Below is a small trained network, with its code and all its weights. Each question gives an input and a class and asks what happens when units are switched off, that is, made to give their printed mean instead of their output.

import numpy as np


def w(rows, s, z=0):
    codes = np.array(rows[::2]) - 128.0
    scale = np.full(codes.shape[1], s)
    scale[-1] = z or s
    return codes * scale


def f(y):
    return y / 2 * (1 + np.tanh(0.7978845608 * (y + 0.044715 * y**3)))


def log_softmax(a):
    a = a - a.max(-1, keepdims=True)
    return a - np.log(np.exp(a).sum(-1, keepdims=True))


def net(x, mask):
    res = np.array(x, float).reshape(1, 6) / 4 @ E
    y = f(res @ A[0][:, :-1].T + A[0][:, -1])
    res = res + np.where(mask, y, B[0][:, -1]) @ B[0][:, :-1]
    return log_softmax(res[-1] @ U[:, :-1].T + U[:, -1])


A, B = {}, {}
E = w([
[108,93,125,117],'x0',
[152,185,47,55],'x1',
[123,123,40,230],'x2',
[1,178,125,129],'x3',
[114,108,121,121],'x4',
[132,133,128,130],'x5',
],0.0089)
A[0] = w([
[87,142,85,87,83],'n1',
[65,143,93,90,51],'n2',
[140,142,201,77,198],'n3',
[204,111,116,126,96],'n4',
[119,156,223,87,212],'n5',
[169,199,87,230,220],'n6',
[200,86,43,68,39],'n7',
[71,198,150,150,74],'n8',
[98,99,254,214,43],'n9',
[8,149,151,113,185],'n10',
[142,142,76,91,3],'n11',
[68,193,137,131,106],'n12',
[142,127,186,46,21],'n13',
[115,73,177,185,76],'n14',
[52,144,106,124,58],'n15',
[193,212,216,33,158],'n16',
[78,146,118,121,60],'n17',
[219,58,118,110,211],'n18',
],0.0091,0.0045)
B[0] = w([
[201,198,128,171,156],'n1',
[172,179,197,158,157],'n2',
[85,120,73,221,214],'n3',
[166,118,174,199,168],'n4',
[80,95,77,164,231],'n5',
[77,91,81,183,245],'n6',
[153,192,174,159,180],'n7',
[180,75,191,201,169],'n8',
[182,247,104,60,213],'n9',
[178,70,138,180,254],'n10',
[107,215,164,117,130],'n11',
[165,74,172,190,181],'n12',
[34,173,141,182,170],'n13',
[99,255,91,115,170],'n14',
[114,134,168,198,163],'n15',
[107,122,95,194,254],'n16',
[167,172,179,200,139],'n17',
[143,97,145,231,243],'n18',
],0.0079,0.0063)
U = w([
[142,92,112,138,250],'0',
[214,92,235,189,17],'1',
[126,106,100,130,219],'2',
[132,109,94,131,206],'3',
[59,103,39,166,2],'4',
[180,252,125,95,167],'5',
[133,106,141,22,55],'6',
[161,113,154,1,25],'7',
],0.0096,0.0085)

Each question gives the input, the list of numbers given to net, and the class t.
The units are the neurons (one row each of A and B). Each row of codes is followed by its name. A weight is (code - 128) times the scale printed after its matrix; where a second scale follows, it is the last column's (A, B and U).
mask holds one flag per neuron, in row order. A switched-off neuron (its flag False) gives its mean, the last column of its row in B, instead of its output. The means were averaged over made-up inputs and are rounded, as every weight is.
A unit's drop is (log p(t) with every unit on - log p(t) with that unit switched off) / (log p(t) with every unit on - log p(t) with every unit switched off).
The circuit of an input: a set's keep is (log p(t) with only the set's units on - log p(t) with every unit switched off) / (log p(t) with every unit on - log p(t) with every unit switched off). Starting from the 12 units with the biggest drops (on a tie, the unit counted first), units are removed one at a time, each time the one whose removal leaves the highest keep (on an exact tie, the one counted first), for as long as the keep stays at least 0.8.
units of the circuit, in order: the units of the circuit, biggest drop first
unit that matters most: the unit with the biggest drop
k most important neurons: the k neurons with the biggest drops, biggest first
drop when u is switched off: that unit's drop, to one decimal
input [0,-7,0,5,-3,1], class 5: units of the circuit, in order	n9
input [-4,-3,-4,-5,-7,3], class 2: units of the circuit, in order	n10, n8, n5
input [-1,-5,-2,-3,-2,-1], class 5: units of the circuit, in order	n9, n10
input [4,7,5,6,-2,1], class 5: 4 most important neurons	n1, n2, n18, n5
input [-5,-8,7,8,7,-7], class 1: units of the circuit, in order	n8, n10
input [2,-8,-4,-4,7,3], class 5: units of the circuit, in order	n9, n14
input [-1,-8,3,8,6,5], class 1: 2 most important neurons	n10, n8
input [-3,5,-8,-2,3,-1], class 4: units of the circuit, in order	n16, n3, n13
input [-3,7,1,4,3,-6], class 5: units of the circuit, in order	n1, n2
input [2,8,3,6,-6,0], class 5: 3 most important neurons	n1, n18, n2
input [-1,-6,-2,-4,1,0], class 5: units of the circuit, in order	n9, n14
input [2,-7,8,-5,2,2], class 4: 2 most important neurons	n6, n14
input [-8,-8,-7,-5,-6,-7], class 3: 2 most important neurons	n5, n3
input [-2,7,-1,-8,8,5], class 1: unit that matters most	n18
input [-3,8,-8,-1,1,-4], class 4: 2 most important neurons	n16, n3
input [0,-4,-3,7,-5,-2], class 1: drop when n6 is switched off	0.1
input [1,6,1,-1,3,-1], class 5: drop when n5 is switched off	0.2
input [1,-7,-8,-2,5,1], class 4: drop when n3 is switched off	0.2
input [0,6,3,7,-3,-4], class 1: drop when n12 is switched off	0.1
